Below is a small trained network, with its code and all its weights. Each question gives an input and a class and asks what happens when units are switched off, that is, made to give their printed mean instead of their output.

import numpy as np


def w(rows, s, z=0):
    codes = np.array(rows[::2]) - 128.0
    scale = np.full(codes.shape[1], s)
    scale[-1] = z or s
    return codes * scale


def f(y):
    return np.maximum(y, 0)


def log_softmax(a):
    a = a - a.max(-1, keepdims=True)
    return a - np.log(np.exp(a).sum(-1, keepdims=True))


def net(x, mask):
    res = np.array(x, float).reshape(1, 8) / 4 @ E
    y = f(res @ A[0][:, :-1].T + A[0][:, -1])
    res = res + np.where(mask, y, B[0][:, -1]) @ B[0][:, :-1]
    return log_softmax(res[-1] @ U[:, :-1].T + U[:, -1])


A, B = {}, {}
E = w([
[133,163,117,122,139,121],'x0',
[84,172,239,65,104,200],'x1',
[247,153,149,158,5,127],'x2',
[132,71,177,152,119,116],'x3',
[122,150,87,108,118,150],'x4',
[136,123,112,253,129,251],'x5',
[152,141,157,140,159,101],'x6',
[127,89,163,144,123,120],'x7',
],0.0069)
A[0] = w([
[31,77,145,57,163,165,193],'neuron 0',
[71,101,135,107,67,217,153],'neuron 1',
[60,156,84,77,192,145,197],'neuron 2',
[98,68,102,37,66,74,47],'neuron 3',
[114,121,139,148,244,123,132],'neuron 4',
[232,110,101,136,86,116,121],'neuron 5',
[122,170,155,151,143,123,21],'neuron 6',
[173,213,90,105,181,65,223],'neuron 7',
[240,211,42,168,31,126,147],'neuron 8',
[108,195,140,116,144,15,54],'neuron 9',
[150,145,117,191,158,185,35],'neuron 10',
[90,199,139,121,107,125,53],'neuron 11',
[40,197,238,85,73,194,144],'neuron 12',
[119,90,155,254,195,192,58],'neuron 13',
[91,115,66,208,176,58,111],'neuron 14',
[103,155,67,161,76,242,173],'neuron 15',
[110,185,217,92,143,213,45],'neuron 16',
[47,103,98,194,106,235,85],'neuron 17',
[148,108,60,194,128,90,122],'neuron 18',
[219,84,175,133,43,48,253],'neuron 19',
[120,237,29,140,98,70,146],'neuron 20',
[105,174,110,180,7,206,95],'neuron 21',
[100,212,231,108,162,215,46],'neuron 22',
[113,173,116,177,133,163,42],'neuron 23',
[205,129,92,220,187,46,92],'neuron 24',
[40,65,103,148,169,157,98],'neuron 25',
[154,209,53,72,126,171,209],'neuron 26',
[50,139,104,164,205,125,167],'neuron 27',
],0.0079,0.0047)
B[0] = w([
[160,142,170,158,126,125,219],'neuron 0',
[67,176,72,208,155,84,187],'neuron 1',
[110,225,182,85,96,177,206],'neuron 2',
[231,143,70,46,222,92,167],'neuron 3',
[105,231,169,207,73,8,183],'neuron 4',
[100,157,156,163,81,89,194],'neuron 5',
[70,224,253,148,53,26,128],'neuron 6',
[82,114,196,103,162,193,213],'neuron 7',
[136,133,175,168,123,53,254],'neuron 8',
[212,91,102,104,118,157,167],'neuron 9',
[182,58,81,12,169,101,160],'neuron 10',
[152,12,119,128,158,83,140],'neuron 11',
[82,75,34,153,167,158,230],'neuron 12',
[229,66,179,51,193,44,201],'neuron 13',
[82,83,67,194,84,125,184],'neuron 14',
[121,156,147,87,182,148,218],'neuron 15',
[81,35,16,152,104,30,182],'neuron 16',
[198,154,102,79,185,79,198],'neuron 17',
[54,68,65,142,98,134,184],'neuron 18',
[115,194,170,199,202,112,248],'neuron 19',
[125,87,96,156,206,149,198],'neuron 20',
[151,175,174,125,159,48,204],'neuron 21',
[74,55,51,110,131,79,191],'neuron 22',
[243,45,31,69,166,58,145],'neuron 23',
[64,78,54,100,172,122,191],'neuron 24',
[179,218,204,181,83,72,182],'neuron 25',
[117,96,254,194,135,185,206],'neuron 26',
[192,147,229,168,38,120,199],'neuron 27',
],0.0056,0.0084)
U = w([
[114,151,164,156,200,168,228],'0',
[108,179,139,141,180,137,221],'1',
[119,143,160,146,194,161,212],'2',
[250,144,104,3,228,99,8],'3',
[110,238,180,196,88,129,2],'4',
[112,91,177,175,173,216,196],'5',
[32,54,37,151,128,162,48],'6',
],0.0076,0.0049)

Each question gives the input, the list of numbers given to net, and the class t.
The units are the neurons (one row each of A and B). Each row of codes is followed by its name. A weight is (code - 128) times the scale printed after its matrix; where a second scale follows, it is the last column's (A, B and U).
mask holds one flag per neuron, in row order. A switched-off neuron (its flag False) gives its mean, the last column of its row in B, instead of its output. The means were averaged over made-up inputs and are rounded, as every weight is.
A unit's drop is (log p(t) with every unit on - log p(t) with that unit switched off) / (log p(t) with every unit on - log p(t) with every unit switched off).
The circuit of an input: a set's keep is (log p(t) with only the set's units on - log p(t) with every unit switched off) / (log p(t) with every unit on - log p(t) with every unit switched off). Starting from the 12 units with the biggest drops (on a tie, the unit counted first), units are removed one at a time, each time the one whose removal leaves the highest keep (on an exact tie, the one counted first), for as long as the keep stays at least 0.8.
units of the circuit, in order: the units of the circuit, biggest drop first
top k neurons: the k neurons with the biggest drops, biggest first
drop when u is switched off: that unit's drop, to one decimal
input [6,-5,3,-3,7,7,0,-5], class 3: units of the circuit, in order -> neuron 10; neuron 23
input [0,8,4,-5,-8,7,-2,3], class 6: units of the circuit, in order -> neuron 16; neuron 22
input [-4,7,-4,8,-1,8,-1,6], class 3: units of the circuit, in order -> neuron 13; neuron 17
input [-5,-8,4,0,2,-4,6,-4], class 6: units of the circuit, in order -> neuron 24; neuron 18
input [2,-4,1,8,-8,8,2,6], class 3: units of the circuit, in order -> neuron 13; neuron 10
input [4,-7,-7,-2,7,3,-1,-2], class 4: units of the circuit, in order -> neuron 27; neuron 4
input [-2,-3,4,-8,7,1,2,-4], class 5: top 2 neurons -> neuron 26; neuron 20
input [6,-8,2,4,8,2,-7,-6], class 6: units of the circuit, in order -> neuron 18
input [8,6,7,-7,4,-8,5,-4], class 0: top 2 neurons -> neuron 26; neuron 7
input [2,-7,3,0,-1,-4,4,-1], class 6: top 2 neurons -> neuron 24; neuron 18
input [0,7,0,5,-6,-2,-6,3], class 6: top 2 neurons -> neuron 12; neuron 16
input [0,-2,2,0,-6,7,6,5], class 3: top 2 neurons -> neuron 13; neuron 10
input [0,2,1,5,3,5,1,0], class 3: drop when neuron 26 is switched off -> 0.1
input [-1,-7,2,-8,8,0,0,4], class 5: drop when neuron 0 is switched off -> -0.1
input [-7,-6,5,-6,7,-6,7,7], class 0: top neuron -> neuron 19
input [3,1,-8,-8,-4,-3,-1,-6], class 4: drop when neuron 2 is switched off -> 0.2
